Each row is followed by its class number.
[ 393 -150 -318 -448   55  243  480 -396  146 -329 -172  110 -118  296
   28 -162 -290   71 -219 -316  240 -202  195 -229   17  236  333 -172
   67 -537  339  199   -1    0  297   62  -31  262]  2
[-168 -118  145 -127 -391   22  -51 -330  124  -64  380  -13  -77    0
   62 -572  437 -352  785 -280  147   11    2 -452  299 -798 -313  -91
  249  194 -555  426  384  -27  178 -175 -259   40]  1
[ -38   29  175  470  -44  153   73 -474 -192  335   62  138 -127 -673
 -110 -593  202 -127  -71 -530  228 -119  260  232  153  383 -366 -568
  364 -165    2   76  732  527 -104   72  221  -89]  1
[ 250  -72 -251 -443    4  256  486 -398   96 -308  -87   44 -157  281
  -14 -240 -269    4 -164 -367  143 -207  142 -207   89  101  147 -201
  177 -404  246  264  133    5  308   72  -80  189]  4
[  29  -50 -262 -417  -41   84  325 -323  212 -237  -99   18 -142  182
  120 -190 -151  -49  267 -353  -26  -43  -29 -292  -86  -70   -7  -76
  220 -305  -28  223  105   56  279   80 -127  282]  0
[ 115  237 -116   40   21 -197  283 -248 -149  171 -172  285  -74 -429
  358 -205 -307  -30 -757   54  -48   18  195 -111 -521  274  410 -294
  211 -177  566 -212   71  467  171   56   82  153]  0
[ 194  -49  240  528 -138   79  -34 -482 -201  396  -77  107  -88 -480
 -219 -150  240  -26   -5 -395  315 -266  428  341  426  501   64 -414
 -136 -309   65 -139  366  226 -294   46  439  -37]  7
[-154 -143    0 -183 -358   -6 -142 -520   89   32  411  -89 -113  -75
  243 -558  482 -375  674 -163  391 -155   28 -577  121 -747  -51 -110
  375  231 -272  408  291   33  248 -208 -224   24]  0
[ 300  -65 -524 -491 -117  254  498 -193  121 -476 -338  -16  -93  276
   27  328 -313  109 -109 -201  468  156   44 -149  -42  230   81   91
   39 -523  -83  119   50  -54  193  -57   39  444]  5
[-336  405  517 -234   29 -252  -51  -50   32 -180 -169   53 -157 -759
  164 -530 -158 -237 -265 -742 -694  314 -206   75   30   20 -517 -661
  598  -72 -132  374  264  476 -208  -11 -124   -4]  2
[ 116 -137  105  123  -93 -381  132 -276 -231  266   49  302   -8 -508
  273 -330  -25  -66 -596  143   -6 -214  230  -74 -519   39  403 -390
  199   58  599 -272   67  332  238   64  102   17]  0
[ 185  110  -10  -32  -59 -338  269   15 -158   36 -187  442   46 -533
  389 -122 -293  -52 -741  157   84   43  174 -221 -600  290  490 -184
  247 -361  480 -458   29  452  268  -38   55  164]  5
[ 209   88 -102   87   41 -247  283 -320 -132  164  -85  334  -13 -503
  298    0 -306    0 -728  218   -7  -55  176  -27 -536  254  391 -298
  102  -83  518 -298  -73  298  256   62  129  149]  6
[-256 -104   46 -203 -292   -2 -128 -344   80    6  401 -132 -123   57
  231 -533  447 -391  770 -175  268  -69   -7 -613  139 -775  -91  -84
  358  254 -287  388  215   61  128 -161 -282   -7]  0
[-312  -72  246 -193 -401  -42 -145  -14  -13   24  295  -45   21   21
  254 -453  414 -387  679  -69  164    7 -108 -489   55 -653 -114  -24
  353  192 -355  431  276  165   74 -169 -236   65]  0
[-326 -114  238 -190 -381    9 -109 -123  -22  -49  304  -93  -16  152
  157 -362  384 -363  681  -65  168  -30  -38 -478  191 -680 -154 -103
  284  282 -328  422  231   26   95 -176 -249   58]  7
[ 133 -113  136  141  -98 -419  169 -388 -250  317  120  261   19 -539
  351 -399  -49 -123 -627  211  -38 -313  200  -42 -568  104  396 -405
  292   55  609 -258  114  390  333   54   94  -47]  3
[ 159  122   31  -15  -98 -356  237   -1 -148   16 -164  427   57 -482
  342  -47 -314  -66 -686  238  104   33  188 -225 -510  214  505 -149
  214 -295  425 -428   15  398  250  -58   43  186]  7
[-314  582  397 -316   35 -110  -33 -184   86 -286 -209  -26 -180 -559
  160 -309 -257 -129 -260 -640 -371  235  -84   45  224   75 -439 -567
  470   13 -132  289  319  395 -152  -49  -52   26]  4
[  20 -119 -270 -452  -49   44  337 -388  176 -239  -31   60 -133  148
  147 -216 -167  -46  195 -381 -108 -131  -11 -282 -112 -116   35 -141
  237 -229  124  248   45   27  375  117 -128  236]  1
[-197  -63  158 -160 -431   26 -132 -224   76  -78  378  -16  -63   89
   83 -531  458 -320  753 -203  210  -29   -8 -490  335 -822 -239   37
  280  196 -504  412  430    0  162 -178 -267   67]  3
[ 317   27 -468 -519  -95  212  501 -355  180 -385 -295   -5  -53  271
   99  158 -291   38 -107 -239  394   54   37 -148  -11  201  213   62
   50 -540  -11  191    3  -17  238  -43   51  371]  3
[ 385  -17 -553 -513 -130  227  489 -202  181 -414 -309   20  -30  230
   63  257 -288   80 -163 -214  480  122   34 -199  -94  201  148   66
   30 -538  -46  125    9  -39  245  -50   54  415]  4
[ 206  -42 -273 -368    6  226  448 -501   57 -283  -97   58 -187  250
   67 -192 -279   46 -243 -308  182 -274  194 -191   55  153  177 -227
  196 -364  360  200  126   62  307   69  -48  224]  3
[  41   40  224  482  -72  219   65 -613 -212  315  160  136 -189 -595
 -204 -616  225 -107 -150 -481  287 -272  299  258  297  390 -459 -587
  357 -136  -32   45  892  416   -8   67  216 -109]  4
[ 164  130  -51   13  -49 -311  273 -171 -158   72  -13  383   35 -563
  408 -194 -261  -84 -669  182  116  -58  180 -191 -613  158  421 -220
  278 -218  518 -368   46  408  354  -85   59  103]  0
[ 188    1   10  134  -97 -387  200 -335 -221  305   13  322   23 -580
  352 -253 -113  -34 -719  180  123 -173  213  -70 -597  176  417 -304
  219  -41  550 -336  158  464  257   43  153   57]  2
[-362  561  363 -328   34  -67   32 -112   33 -359 -195    3 -200 -522
  118 -277 -342  -73 -333 -611 -355  250  -58   -6  217   68 -513 -549
  559   70 -155  316  429  439 -108  -23 -112   53]  1
[ -66  398  268 -302   51  -40  130 -168  132 -215 -154  137 -194 -646
   -9 -443 -213 -116 -422 -609 -496  125  -37 -129  173 -156 -477 -783
  479   99  -80  475  283  321   68   64 -161   13]  2
[ -28  -72 -223 -409  -54   33  304 -373  164 -230   -9   -3 -129  162
  211 -234 -135  -84  276 -296  -23 -148  -17 -322 -114  -92   14 -146
  316 -224   41  258   90   90  326   78 -131  209]  6
[ 389 -200 -292 -338   35  210  474 -418  117 -237  -92   48 -116  281
   -3 -112 -257   42 -150 -193  222 -279  166 -190  -29  192  219 -218
   81 -400  284  199   42  -31  329   66  -44  186]  7
[  28   11  225  477 -162  203   44 -711 -248  317  138  120 -221 -615
 -176 -584  276 -111 -132 -499  329 -299  304  232  370  332 -449 -595
  349 -108  -37   97  899  403  -26    1  236  -87]  5
[-348  432  579 -220   -4 -250  -73  -32    1 -208 -128    7 -179 -688
  174 -576 -164 -271 -240 -735 -745  282 -171   59  123  -23 -554 -716
  601    0 -126  406  328  447 -213  -45 -157  -75]  1
[ 346 -204   95  438 -276  278  101 -580 -371  277    3   92 -230 -427
 -200 -130  277   53 -347 -339  567 -188  362  387  346  556 -279 -496
   32 -231   38  -74  679  246 -212  -52  376    9]  5
[-223 -204  243 -127 -395   13  -84 -113  -46  -28  387  -75   10  138
  143 -289  397 -380  711   98  213 -105  -47 -440  137 -650 -210 -131
  252  339 -353  453  212  -12  154 -177 -239   17]  7
[ 222   99  -38    7  -89 -328  278  -55 -133   55  -92  371   60 -520
  360  -79 -259  -92 -651  219  109  -17  145 -171 -621  212  405 -180
  219 -273  431 -404   10  375  301  -74   66  158]  0
[ 248 -266  204  379 -281  232  121 -504 -361  222   87   28 -189 -353
 -158  -76  279  -34 -157 -267  541 -216  277  385  337  538 -346 -502
   49 -164  -14   -7  593  216 -191  -89  335  -56]  6
[-319  443  538 -232   11 -261  -84 -109   68 -187 -159  -19 -141 -729
  238 -533 -118 -290 -140 -734 -675  342 -222   87   65   20 -591 -671
  521  -48 -225  382  256  471 -236  -83 -120  -43]  6
[ 252 -108 -269 -435   98  241  521 -357  143 -328 -158   82 -125  342
    9 -277 -313   16 -131 -334  133 -181  189 -242   47  140  318 -211
  164 -445  351  248   15   19  297   90  -93  187]  3
[ 222  -50  235  482 -177   74   -7 -657 -211  411  -68   66 -101 -448
 -133 -237  286  -52  -38 -433  387 -323  472  318  446  507  153 -464
 -113 -343  181 -121  379  240 -245  -44  447  -46]  7
[-249 -147  199 -227 -394   14 -109 -119  -17  -55  326  -62  -14  163
  204 -434  378 -370  630  -41  217  -71  -39 -511  157 -695  -90  -74
  300  245 -266  472  285   17  142 -173 -257   81]  4
[-155  -75  159 -143 -416   14 -157 -264  115  -60  356   11  -46   60
   61 -540  457 -302  730 -214  202  -16    0 -479  364 -785 -218   -2
  281  180 -517  425  419  -22  157 -182 -251   69]  3
[ 390 -333  125  368 -277  249  124 -466 -363  233   74   94 -166 -313
 -183  -39  285   35 -241 -282  591 -234  314  363  315  594 -198 -448
  -13 -244  121  -55  589  152 -127  -87  368  -27]  3
[ 349   57 -574 -498 -100  202  458 -267  208 -377 -331    3  -57  193
  110  283 -287   95 -141 -213  476  137   48 -173  -92  185  197   55
   18 -506  -25  104  -46  -20  200  -27   85  402]  4
[  15   85   81  111  -71 -356  186 -315 -246  244   41  273    1 -576
  374 -466 -140  -96 -684   86   22 -158  220  -96 -533   75  350 -365
  378   45  559 -245  244  532  252   19   73  -10]  3
[ -92  483  284 -339   13  -35   60  -67  113 -253 -208   96 -161 -625
   32 -399 -215 -133 -428 -632 -409  233 -106 -108  175  -81 -442 -659
  469   19 -115  444  304  396  -26   -7 -127   25]  7
[  31 -144 -244 -456  -19  130  383 -281  176 -283  -42   16 -143  300
   -8 -160 -158  -34  272 -326  -68  -97  -25 -306  -12 -165  -22 -148
  204 -171   -3  312   66  -72  340  123 -158  185]  7
[-382  576  397 -319   28  -92   22 -106   40 -297 -183   10 -178 -557
  125 -357 -319 -132 -335 -593 -412  207 -111  -11  208   41 -519 -561
  571   86 -152  378  444  471  -84  -20 -121   -5]  7
[  74 -109 -321 -420  -67  119  341 -416  157 -275  -19  -23 -193  288
   93 -135 -149   -6  186 -324   10 -145   14 -278   -8 -117   20  -84
  180 -212   66  251  102  -63  337   84 -112  234]  1
[ -27  402  283 -320   22  -41   91 -177  138 -182 -140  102 -122 -640
   58 -427 -167 -146 -405 -608 -473  191 -104  -44  167 -134 -448 -728
  395   80 -101  464  254  303   20   11 -106  -19]  7
[-334  422  570 -210   58 -289  -75  -49  123 -189 -142   12  -96 -715
  146 -541 -164 -282 -149 -690 -755  314 -239  117   47    5 -562 -669
  556  -63 -216  362  178  430 -189   -4 -139  -57]  1
[ -76  -30 -262 -388  -19   47  290 -269  138 -263  -59   85 -204  158
   95 -216 -198  -35  134 -316  -97  -55   14 -312 -119 -111  -75 -141
  301 -181   53  206  150   88  299  149 -173  237]  0
[  74    7  131  158  -97 -408  131 -308 -246  314   55  303    1 -579
  311 -382  -95  -66 -708  109  -60 -214  208  -68 -530  110  394 -360
  275   14  584 -305  139  450  261   66  105  -11]  1
[-193 -181   42 -149 -299   -2 -114 -465  113    3  398 -130  -92   73
  215 -555  476 -399  793  -43  337 -189   48 -611  130 -807  -69 -162
  332  319 -279  406  174    0  232 -191 -279   -1]  5
[-318  470  560 -215   41 -288  -50  -88  101 -162 -124   11  -70 -757
  191 -509 -179 -281 -121 -708 -730  319 -239  108   20  -17 -559 -687
  496  -48 -229  383  170  456 -187  -44  -88  -56]  7
[ 132  170  -68   21 -139 -318  251  -49 -200   -2 -150  383  -22 -506
  392  -46 -286  -38 -677  159  191   57  254 -207 -534  185  489 -171
  237 -305  478 -430   63  402  218  -93   99  211]  0
[ 420  -98 -558 -544 -154  225  508 -253  162 -442 -341   36  -72  260
   50  408 -290  166 -141 -208  539   80   80 -198  -10  189  223   96
  -37 -541   16   95    0 -125  280  -51   70  456]  3
[  -5   43  146  514  -47  238   34 -591 -228  343  132  112 -181 -610
 -171 -602  238  -98 -152 -481  347 -247  292  213  233  404 -403 -555
  402 -103   22   63  844  481  -58   29  213 -101]  6
[ 183  108  -20  -15 -135 -328  254  -51 -221    7 -147  343  -20 -452
  380  -54 -275  -64 -689  197  176  -37  236 -204 -506  257  504 -131
  209 -333  481 -448   70  412  249 -110   72  174]  5
[ -90  104  291  470   17  168   58 -527 -137  408  129  155  -94 -605
 -244 -672  210 -149  -54 -506  175 -223  250  221  250  361 -360 -569
  357 -121  -24   42  701  491  -49   98  197 -161]  0
[ 451  -45 -558 -527 -119  242  494 -257  211 -426 -360   28  -53  229
   35  374 -289  136 -185 -180  535  104   30 -134  -72  259  152   91
  -68 -561  -72  119  -10  -79  261  -51   78  421]  7
[ 345 -110 -507 -478 -130  181  507 -176  188 -394 -299    6  -16  249
   87  300 -275   74  -40 -209  421  134    0 -168 -113  195  136   59
  -18 -521  -50  168  -44  -64  227  -35   53  390]  1
[ 319 -206 -221 -395   34  205  468 -344  125 -297  -91   74  -84  292
   -7 -148 -252   24  -98 -218  164 -246  153 -182    8  194  187 -217
  130 -395  260  183   10  -25  340   84  -74  173]  3
[-347  641  352 -276    4  -64   11 -289   98 -322 -221  -16 -219 -617
  134 -386 -314 -149 -298 -639 -316  212  -20   -1  253   46 -535 -646
  544   63 -237  376  421  466 -103  -65  -79   51]  6
[ 376 -290  129  393 -314  237   87 -518 -334  272   37   94 -183 -385
 -208  -93  317   30 -272 -328  556 -226  316  365  328  545 -269 -482
   -5 -240    6  -62  644  173 -160  -56  364  -24]  7
[  60  -62 -290 -486  -39   90  370 -321  214 -242  -71   11 -128  234
  142 -145 -147  -24  249 -368  -36  -18  -53 -303  -92 -116    0  -98
  181 -259   36  239   41   10  298   79 -129  233]  0
[   8   12  177  501  -51  192    0 -507 -197  344   71  152 -166 -581
 -205 -586  220  -77 -165 -452  240 -201  303  198  282  390 -343 -512
  335 -112   18   40  798  459  -84   65  180  -95]  7
[ -22  436  320 -388   66  -27  164  -42  163 -205 -214  144 -117 -626
  -26 -409 -230 -121 -448 -718 -522  240 -116  -59  217  -95 -406 -725
  379   -7  -56  473  220  323  -19   39 -118  -13]  2
[ 285  -73  185  495 -158   63  -41 -663 -133  432  -48  115 -100 -537
 -136 -282  322  -35    2 -487  379 -249  446  298  415  435   88 -515
 -146 -307  116 -117  362  220 -259    6  462  -27]  4
[ 207   66 -128   38   37 -242  285 -384 -146  165  -65  278  -62 -449
  345  -47 -250  -24 -635  170   -6  -42  210  -63 -549  227  427 -362
  115  -43  593 -221 -120  345  219   41  125  148]  2
[ 271   68  -45  -54  -30 -338  294   42 -140   28 -172  420   70 -455
  376  -74 -332  -32 -758  181   35   47  175 -192 -601  278  567 -174
  180 -337  557 -425  -68  377  260  -22   55  149]  3
[-385  447  588 -223   -1 -268  -99 -161   19 -208  -82  -37 -180 -692
  211 -604 -105 -279 -151 -740 -680  274 -189   50  114  -66 -568 -705
  618   -4 -179  385  316  445 -197  -93 -138  -81]  7
[ 193    8  238  522 -169   16  -74 -649 -153  435  -66  124 -110 -568
 -114 -342  278  -62  -21 -465  288 -286  483  291  421  436  156 -488
  -49 -338  107 -131  364  293 -266   42  436  -39]  1
[-266 -266  201 -159 -346   41  -68   77  -76  -30  377  -34   -2  243
   94 -288  364 -321  680   50  128 -109  -46 -480   77 -626 -150  -62
  255  292 -235  433  209  -20  165  -97 -272   59]  2
